data =
[[ 13.47  -4.43 -11.57  -9.39   1.64   2.86   4.18  -2.03]
 [ 18.38  -7.43 -10.80  -5.99   1.35   3.93   4.74  -4.97]
 [  9.25   1.90 -10.40  -0.14   3.88   6.52   1.68  -5.71]
 [  9.41  -6.55  -8.07  -4.28   1.76   3.49   5.94  -3.06]
 [ 24.24  -4.62 -17.28  -7.52   0.98   6.13   3.19  -4.15]
 [ 17.47  -4.76 -11.07  -4.09   2.00   5.08   3.64  -5.78]
 [  8.46   2.72  -9.65  -1.00   4.04   5.90   1.07  -5.64]
 [ 12.35  -3.76 -11.00  -8.46   2.00   2.99   3.88  -2.44]
 [ 25.42  -8.11 -14.52  -1.97   0.78   7.54   4.66  -6.54]
 [ 10.62  -5.06  -9.09  -9.23   1.88   1.64   4.57  -2.25]]
data[0, 0]	13.47
data[4, 6]	3.19
data[:, 7]	[-2.03, -4.97, -5.71, -3.06, -4.15, -5.78, -5.64, -2.44, -6.54, -2.25]
data[2, 6]	1.68
data[0, 5]	2.86
data[0, 2]	-11.57
data[1, 3]	-5.99
data[6, 2]	-9.65
data[0, 4]	1.64
data[3]	[9.41, -6.55, -8.07, -4.28, 1.76, 3.49, 5.94, -3.06]
data[8, 0]	25.42
data[:, 6]	[4.18, 4.74, 1.68, 5.94, 3.19, 3.64, 1.07, 3.88, 4.66, 4.57]
data[:, 3]	[-9.39, -5.99, -0.14, -4.28, -7.52, -4.09, -1.00, -8.46, -1.97, -9.23]
data[7, 2]	-11.00
data[8, 5]	7.54
data[1, 1]	-7.43
data[9]	[10.62, -5.06, -9.09, -9.23, 1.88, 1.64, 4.57, -2.25]
data[7, 0]	12.35
data[9, 5]	1.64
data[9, 7]	-2.25
data[0, 6]	4.18
data[0, 7]	-2.03
data[5, 0]	17.47
data[5]	[17.47, -4.76, -11.07, -4.09, 2.00, 5.08, 3.64, -5.78]
data[7]	[12.35, -3.76, -11.00, -8.46, 2.00, 2.99, 3.88, -2.44]
data[5, 5]	5.08
data[3, 6]	5.94
data[3, 7]	-3.06
data[7, 5]	2.99
data[8, 7]	-6.54
data[2, 1]	1.90
data[2, 0]	9.25
data[2]	[9.25, 1.90, -10.40, -0.14, 3.88, 6.52, 1.68, -5.71]
data[4]	[24.24, -4.62, -17.28, -7.52, 0.98, 6.13, 3.19, -4.15]
data[7, 6]	3.88

x = [ -6 -14  -9  30  10   8 -22   9  -8 -23 -40 -37 -17]
x[0]: -6
x[9]: -23
x[11]: -37
x[12]: -17
x[3]: 30

a =
array([[51, 26, 36, 21, 61,  9, 48, 21, 62, 38],
       [27, 70, 40, 40, 20, 67, 32, 69, 32, 25],
       [39, 48, 36, 11, 31, 28, 38, 40, 49, 12],
       [57, 15, 50, 55, 72, 28, 58, 31, 55, 69],
       [63, 92, 64, 40, 43, 41, 45, 45, 49, 57],
       [63, 81, 59, 26, 49, 22, 48, 35, 55, 50],
       [69, 92, 69, 40, 55, 28, 48, 40, 52, 63]])
Rows and columns are counted from 0.
(0, 0) -> 51
(0, 2) -> 36
(6, 7) -> 40
(6, 8) -> 52
(0, 8) -> 62
(1, 7) -> 69
(3, 0) -> 57
(0, 1) -> 26
(0, 6) -> 48
(4, 6) -> 45
(2, 4) -> 31
(3, 7) -> 31
(5, 3) -> 26
(6, 1) -> 92
(0, 7) -> 21
(1, 0) -> 27
(1, 4) -> 20
(2, 2) -> 36
(4, 7) -> 45
(1, 6) -> 32
(5, 9) -> 50
(1, 5) -> 67
(0, 5) -> 9
(0, 9) -> 38
(4, 3) -> 40
(4, 0) -> 63
(2, 1) -> 48
(3, 4) -> 72
(3, 1) -> 15
(2, 9) -> 12
(2, 8) -> 49
